Below are the code and all the weights of a small trained network. Each question names an input and a target symbol and asks about switching units off, where a switched-off unit gives its printed mean instead of its output.

import numpy as np


def w(rows, s, z=0):
    codes = np.array(rows[::2]) - 128.0
    scale = np.full(codes.shape[1], s)
    scale[-1] = z or s
    return codes * scale


def f(y):
    return np.maximum(y, 0)


def softmax(a):
    e = np.exp(a - a.max(-1, keepdims=True))
    return e / e.sum(-1, keepdims=True)


def log_softmax(a):
    a = a - a.max(-1, keepdims=True)
    return a - np.log(np.exp(a).sum(-1, keepdims=True))


def net(x, mask):
    ids = ['Σαεπτφψ'.index(c) for c in x.split()]
    T = len(ids)
    res = E[ids] + P[:T]
    u = 0
    for l in range(2):
        r = res
        for j in range(2):
            rows = slice(4 * j, 4 * j + 4)
            q, k, v = (r @ M[l][rows].T for M in (Q, K, V))
            z = softmax(np.where(np.tri(T) > 0, q @ k.T / 4**0.5, -1e9)) @ v
            o = O[l][rows]
            res = res + np.where(mask[u + j], z, o[:, -1]) @ o[:, :-1]
        u += 2
        y = f(res @ A[l][:, :-1].T + A[l][:, -1])
        res = res + np.where(mask[u : u + 4], y, B[l][:, -1]) @ B[l][:, :-1]
        u += 4
    return log_softmax(res[-1] @ U[:, :-1].T + U[:, -1])


Q, K, V, O, A, B = {}, {}, {}, {}, {}, {}
E = w([
[65,54,91,81,158,243,55,163,104,98],'Σ',
[102,88,86,98,95,201,152,82,102,99],'α',
[87,110,159,15,67,177,32,169,97,157],'ε',
[46,190,169,95,19,125,152,64,105,122],'π',
[99,225,254,175,158,143,54,181,132,99],'τ',
[198,171,180,190,127,89,195,146,121,161],'φ',
[171,206,8,115,188,102,119,143,159,204],'ψ',
],0.0059)
P = w([
[254,182,85,126,96,245,112,112,41,42],'0',
[29,123,148,69,168,112,198,200,35,103],'1',
[127,189,199,118,61,219,91,125,73,166],'2',
[46,141,144,98,190,84,199,200,86,122],'3',
[132,155,156,165,45,188,56,100,128,169],'4',
[40,160,126,119,202,48,192,200,130,149],'5',
[116,135,157,174,38,156,36,87,174,199],'6',
[17,172,129,132,214,14,186,210,175,188],'7',
[118,106,130,215,33,144,8,63,211,206],'8',
],0.0057)
Q[0] = w([
[62,148,125,68,192,58,215,213,71,90],'L0H0',
[193,105,128,187,67,194,46,43,187,160],'L0H0',
[195,89,106,148,156,98,157,84,162,48],'L0H0',
[57,159,134,71,180,76,198,213,69,120],'L0H0',
[87,220,219,124,65,215,89,91,41,179],'L0H1',
[100,76,70,49,237,12,238,226,103,36],'L0H1',
[182,71,86,203,56,213,14,49,234,223],'L0H1',
[118,94,122,133,39,254,19,59,168,226],'L0H1',
],0.0091)
K[0] = w([
[191,147,95,114,148,187,139,149,16,15],'L0H0',
[62,104,161,138,109,70,116,110,241,246],'L0H0',
[92,52,124,82,157,159,134,192,70,156],'L0H0',
[202,171,96,129,140,184,139,128,11,2],'L0H0',
[181,193,130,216,149,83,140,137,214,123],'L0H1',
[127,106,118,62,122,179,123,130,14,62],'L0H1',
[77,126,151,162,109,82,119,106,253,222],'L0H1',
[109,168,152,188,114,87,123,105,247,167],'L0H1',
],0.0089)
V[0] = w([
[193,211,112,195,163,128,169,128,94,99],'L0H0',
[102,40,85,159,128,122,193,51,167,131],'L0H0',
[105,12,62,51,159,161,65,181,152,112],'L0H0',
[81,174,237,108,106,97,30,221,143,211],'L0H0',
[122,94,73,57,181,155,39,206,145,145],'L0H1',
[128,118,64,74,48,105,232,1,113,182],'L0H1',
[229,134,45,116,167,156,102,189,117,163],'L0H1',
[72,139,128,26,56,176,55,77,98,63],'L0H1',
],0.0056)
O[0] = w([
[91,198,146,144,177,131,179,163,71,154,201],'L0H0',
[127,65,144,130,199,130,131,55,175,106,1],'L0H0',
[166,20,113,82,90,123,207,149,218,81,34],'L0H0',
[169,171,105,203,3,134,24,155,158,166,150],'L0H0',
[102,115,83,109,98,41,215,248,174,118,97],'L0H1',
[230,68,115,74,243,174,113,110,58,244,109],'L0H1',
[163,187,127,110,110,146,250,251,108,121,142],'L0H1',
[144,66,49,42,91,72,88,101,103,112,220],'L0H1',
],0.0053,0.0033)
A[0] = w([
[176,32,88,144,148,190,170,80,151,69,155],'L0N0',
[157,142,51,87,58,124,114,122,114,89,208],'L0N1',
[184,150,182,152,58,253,27,30,85,94,252],'L0N2',
[68,66,121,69,199,104,184,141,101,102,221],'L0N3',
],0.0067,0.0025)
B[0] = w([
[75,119,219,74,204,74,2,138,221,87,131],'L0N0',
[148,123,49,38,49,108,80,146,114,88,172],'L0N1',
[153,108,153,168,64,181,64,49,134,117,254],'L0N2',
[33,133,193,113,202,109,172,121,148,108,178],'L0N3',
],0.0058,0.0096)
Q[1] = w([
[184,155,175,243,8,247,2,53,159,190],'L1H0',
[120,158,148,138,121,145,138,156,117,148],'L1H0',
[178,162,123,154,57,187,91,121,104,182],'L1H0',
[55,137,114,80,186,58,193,200,85,100],'L1H0',
[72,184,164,142,141,134,139,146,107,129],'L1H1',
[61,156,95,42,178,39,190,178,75,124],'L1H1',
[152,104,133,130,167,107,177,157,165,127],'L1H1',
[206,91,152,214,56,231,46,54,187,134],'L1H1',
],0.0094)
K[1] = w([
[122,144,113,133,145,126,117,116,210,165],'L1H0',
[91,174,81,81,193,70,191,177,114,202],'L1H0',
[147,166,91,122,146,122,119,121,205,184],'L1H0',
[130,110,139,118,115,125,146,144,40,106],'L1H0',
[145,177,110,114,159,138,203,143,1,118],'L1H1',
[138,155,109,98,117,160,126,130,87,82],'L1H1',
[70,121,139,81,130,148,129,134,106,113],'L1H1',
[121,102,145,160,136,98,127,126,172,169],'L1H1',
],0.0078)
V[1] = w([
[133,120,201,146,86,142,136,131,140,44],'L1H0',
[202,111,91,117,80,207,85,82,90,127],'L1H0',
[128,167,29,121,135,101,121,144,123,197],'L1H0',
[117,173,39,127,100,83,132,152,149,124],'L1H0',
[1,162,191,155,138,111,118,146,167,65],'L1H1',
[209,175,101,138,120,117,171,194,106,160],'L1H1',
[149,208,204,191,195,147,171,138,92,180],'L1H1',
[132,115,88,98,116,83,162,204,171,108],'L1H1',
],0.0066)
O[1] = w([
[113,22,134,141,56,106,201,46,187,96,174],'L1H0',
[144,106,173,144,127,109,49,123,151,128,254],'L1H0',
[141,229,109,153,95,147,45,250,86,141,107],'L1H0',
[153,177,84,136,13,130,99,235,120,90,117],'L1H0',
[62,179,10,99,84,140,230,118,86,49,86],'L1H1',
[80,76,200,254,56,134,157,109,196,164,116],'L1H1',
[26,166,138,211,161,126,149,66,123,137,94],'L1H1',
[165,81,123,136,76,160,199,131,159,140,17],'L1H1',
],0.0064,0.007)
A[1] = w([
[109,58,195,207,111,190,153,89,224,199,139],'L1N0',
[158,87,56,95,58,133,156,99,211,2,116],'L1N1',
[88,132,28,81,92,96,242,182,112,45,223],'L1N2',
[49,171,108,142,213,149,228,87,88,160,5],'L1N3',
],0.0051,0.0013)
B[1] = w([
[114,137,230,150,190,194,223,119,228,218,237],'L1N0',
[45,174,164,135,156,27,205,133,208,18,231],'L1N1',
[217,173,68,109,120,240,166,93,147,203,224],'L1N2',
[162,3,52,180,13,102,71,52,62,99,254],'L1N3',
],0.0052,0.0053)
U = w([
[159,168,115,105,149,154,165,127,185,113,4],'Σ',
[214,49,77,97,120,191,105,81,51,165,8],'α',
[161,49,155,139,88,56,135,185,155,132,96],'ε',
[82,159,173,65,230,60,117,149,123,98,247],'π',
[131,216,75,155,87,225,99,190,69,164,242],'τ',
[54,109,93,181,89,3,120,92,92,32,87],'φ',
[106,107,182,156,136,195,157,105,204,196,184],'ψ',
],0.0065,0.0018)

Each question gives the input, a string of symbols that net reads in full, and the target symbol t.
The units are the heads (4 rows each of Q, K, V and O) and the neurons (one row each of A and B). Each row of codes is followed by its name. A weight is (code - 128) times the scale printed after its matrix; where a second scale follows, it is the last column's (O, A, B and U).
mask holds one flag per unit, layer by layer, with each layer's heads first. A switched-off unit (its flag False) gives its mean, the last column of its rows in O or B, instead of its output. The means were averaged over made-up inputs and are rounded, as every weight is.
A unit's drop is (log p(t) with every unit on - log p(t) with that unit switched off) / (log p(t) with every unit on - log p(t) with every unit switched off).
The circuit of an input: a set's keep is (log p(t) with only the set's units on - log p(t) with every unit switched off) / (log p(t) with every unit on - log p(t) with every unit switched off). Starting from all 12 units, units are removed one at a time, each time the one whose removal leaves the highest keep (on an exact tie, the one counted first), for as long as the keep stays at least 0.8.
units of the circuit, in order: the units of the circuit, biggest drop first
most important unit: the unit with the biggest drop
top k neurons: the k neurons with the biggest drops, biggest first
top k neurons in layer l: the k neurons of layer l with the biggest drops, biggest first
heads that matter: for each layer, one digit per head in row order, 1 if its drop is at least 0.15 and else 0, layers parted by /
input ε α π ε π ε π φ, target ε: top 2 neurons in layer 0 : L0N1; L0N2
input π φ α π ε π φ π ψ, target τ: units of the circuit, in order : L1H0
input ψ φ φ, target τ: top 3 neurons : L0N2; L0N3; L1N1
input τ τ ψ φ ε ψ φ Σ, target τ: heads that matter : 11 / 10
input α π φ ψ φ, target τ: top 2 neurons in layer 0 : L0N2; L0N3
input π ε τ π τ, target φ: heads that matter : 01 / 11
input ψ ε ε, target τ: units of the circuit, in order : L1H0; L0H1
input ε π Σ τ φ ε ε ψ, target ε: units of the circuit, in order : L1H1; L0H1; L0N1; L0H0
input Σ ε Σ π π π α ψ π, target τ: heads that matter : 00 / 10
input π φ α, target ψ: units of the circuit, in order : L0H1; L0N2; L1H0; L1N0
input τ φ π, target ψ: units of the circuit, in order : L0N2; L1N0; L1H0; L0H1
input ε π Σ ε, target ε: heads that matter : 11 / 01
input φ Σ φ α, target φ: units of the circuit, in order : L1H1; L1N3; L0H0; L0H1
input π π Σ, target α: most important unit : L0H1
input τ π Σ, target φ: heads that matter : 01 / 11
input ψ ε ψ π π Σ ψ π Σ, target τ: units of the circuit, in order : L1H0; L0N2
input π π α Σ τ φ Σ, target ψ: top 2 neurons : L0N2; L1N0
input Σ ψ α φ α α, target Σ: heads that matter : 11 / 01
input α π π, target α: units of the circuit, in order : L0H1; L1H1; L0N2
input ε Σ Σ π π τ φ α, target ε: top neuron : L0N1
input α τ π ε φ π π φ π, target ψ: top 4 neurons : L1N0; L0N2; L0N1; L1N3
input π φ π φ ε, target ψ: units of the circuit, in order : L0H1; L1H0; L0N2; L1N0
input π ε ψ π, target π: heads that matter : 11 / 01
input π π π Σ ε φ τ Σ, target π: heads that matter : 01 / 01
input Σ Σ φ π ε Σ, target Σ: top 3 neurons : L1N2; L1N1; L0N0
input Σ π π φ τ, target ψ: units of the circuit, in order : L1H0; L1N0; L0N2; L0H1
input τ τ φ π, target τ: top 2 neurons : L1N2; L0N2
input φ φ π Σ ε, target α: heads that matter : 11 / 01
